[[-63  -1  -2  -8 -21  35 -29   6   4   4 -11]
 [ -3  40   8  -2  12 -55 -36   1   7 -12   3]
 [ 16  11   0  -6  45  -5  15  -4  16 -11 -27]
 [ -8 -19  -5  16  24  33  10 -10  -1 -16  11]]
->
[[ -8  16  -3 -63]
 [-19  11  40  -1]
 [ -5   0   8  -2]
 [ 16  -6  -2  -8]
 [ 24  45  12 -21]
 [ 33  -5 -55  35]
 [ 10  15 -36 -29]
 [-10  -4   1   6]
 [ -1  16   7   4]
 [-16 -11 -12   4]
 [ 11 -27   3 -11]]

[[-18 -26  -1   7   9  -3  15]
 [-31 -35  15 -54 -84  -8 -26]
 [ 36 -10  10  39 -53 -83  29]
 [-37  20  65  46 -37 -12 -16]]
->
[[-37  36 -31 -18]
 [ 20 -10 -35 -26]
 [ 65  10  15  -1]
 [ 46  39 -54   7]
 [-37 -53 -84   9]
 [-12 -83  -8  -3]
 [-16  29 -26  15]]

[[ 16   8  -6  27]
 [ 29   5   4 -13]
 [ 26  10 -17   8]
 [ 11 -67  19  23]
 [ 29   0 -15   0]
 [ 16  27  -5  27]
 [ 29  21   4 -13]
 [ 12  36  10  28]
 [ 14 -48  27  11]]
->
[[ 14  12  29  16  29  11  26  29  16]
 [-48  36  21  27   0 -67  10   5   8]
 [ 27  10   4  -5 -15  19 -17   4  -6]
 [ 11  28 -13  27   0  23   8 -13  27]]

[[  5   2 -36  17  29 -24  28  27  20  30]
 [ 43  39 -28  26  33 -64  69  15 -29  38]
 [-27 -29  22  29  51 -49  14  44  12  -8]
 [-32 -27  13  -9 -45 -24 -15 -25  39  70]
 [ 39  40  -1 -19 -29  31  16 -27  -5   1]
 [ -5  -4  21 -14   0  21 -11   2  10  -8]
 [-45 -49  30   4  18  15  -7  21  11 -15]
 [-37 -31 -21  37  -1 -63   2  10  42  73]
 [-17 -19 -13  10  12  19   0  18  28  -1]]
->
[[-17 -37 -45  -5  39 -32 -27  43   5]
 [-19 -31 -49  -4  40 -27 -29  39   2]
 [-13 -21  30  21  -1  13  22 -28 -36]
 [ 10  37   4 -14 -19  -9  29  26  17]
 [ 12  -1  18   0 -29 -45  51  33  29]
 [ 19 -63  15  21  31 -24 -49 -64 -24]
 [  0   2  -7 -11  16 -15  14  69  28]
 [ 18  10  21   2 -27 -25  44  15  27]
 [ 28  42  11  10  -5  39  12 -29  20]
 [ -1  73 -15  -8   1  70  -8  38  30]]

[[-25   0 -27  20  19  -5  14  56   4   0]
 [  3  20  -4  13 -23 -19  12  76  -1   2]
 [-13  -2   8 -21   7  -7 -27   9 -18   5]
 [-15 -18  -8  10  28   5   8  44 -18 -17]
 [ 11  13  31 -17 -10 -27  30  17 -22   7]
 [ -6   7 -14  29  -5  20   1  32  10  19]
 [  7  -8 -20  -3  -9  17  26 -19  16 -20]
 [-17  11  19   5  -7  -9 -33 -38  12  25]
 [ -4 -24  -1   9   1 -27   3  33  -1  10]]
->
[[ -4 -17   7  -6  11 -15 -13   3 -25]
 [-24  11  -8   7  13 -18  -2  20   0]
 [ -1  19 -20 -14  31  -8   8  -4 -27]
 [  9   5  -3  29 -17  10 -21  13  20]
 [  1  -7  -9  -5 -10  28   7 -23  19]
 [-27  -9  17  20 -27   5  -7 -19  -5]
 [  3 -33  26   1  30   8 -27  12  14]
 [ 33 -38 -19  32  17  44   9  76  56]
 [ -1  12  16  10 -22 -18 -18  -1   4]
 [ 10  25 -20  19   7 -17   5   2   0]]

[[ 73  33   0  24]
 [ 48  65 -21  19]
 [ -6 -29  76  14]
 [ 17 -17   4  64]
 [-11   1 -13 -26]
 [-15  -6   9  31]
 [-19  12   1  25]
 [ 11 -17   9 -15]
 [ -4  10   6 -19]]
->
[[ -4  11 -19 -15 -11  17  -6  48  73]
 [ 10 -17  12  -6   1 -17 -29  65  33]
 [  6   9   1   9 -13   4  76 -21   0]
 [-19 -15  25  31 -26  64  14  19  24]]

[[ 38 -41   8 -11 -61  49]
 [ 88  47  -6  61 -17 -69]
 [-36   8  83 -44 -18  11]]
->
[[-36  88  38]
 [  8  47 -41]
 [ 83  -6   8]
 [-44  61 -11]
 [-18 -17 -61]
 [ 11 -69  49]]

[[-10  10 -15  64  17 -24  33]
 [ 12 -27 -30 -22  28  58  -9]
 [ 19   5  25  23  36 -44  36]
 [-57  36  58  -2 -30  21 -20]
 [-37 -35  28 -48 -44 -18  18]
 [ 50  47  25 -53  18  -4 -20]
 [ 26 -15 -51 -40 -30 -22   6]
 [  3 -24 -44  55 -26  19 -29]]
->
[[  3  26  50 -37 -57  19  12 -10]
 [-24 -15  47 -35  36   5 -27  10]
 [-44 -51  25  28  58  25 -30 -15]
 [ 55 -40 -53 -48  -2  23 -22  64]
 [-26 -30  18 -44 -30  36  28  17]
 [ 19 -22  -4 -18  21 -44  58 -24]
 [-29   6 -20  18 -20  36  -9  33]]

[[ 19  25]
 [ 42  46]
 [ 77 -44]]
->
[[ 77  42  19]
 [-44  46  25]]
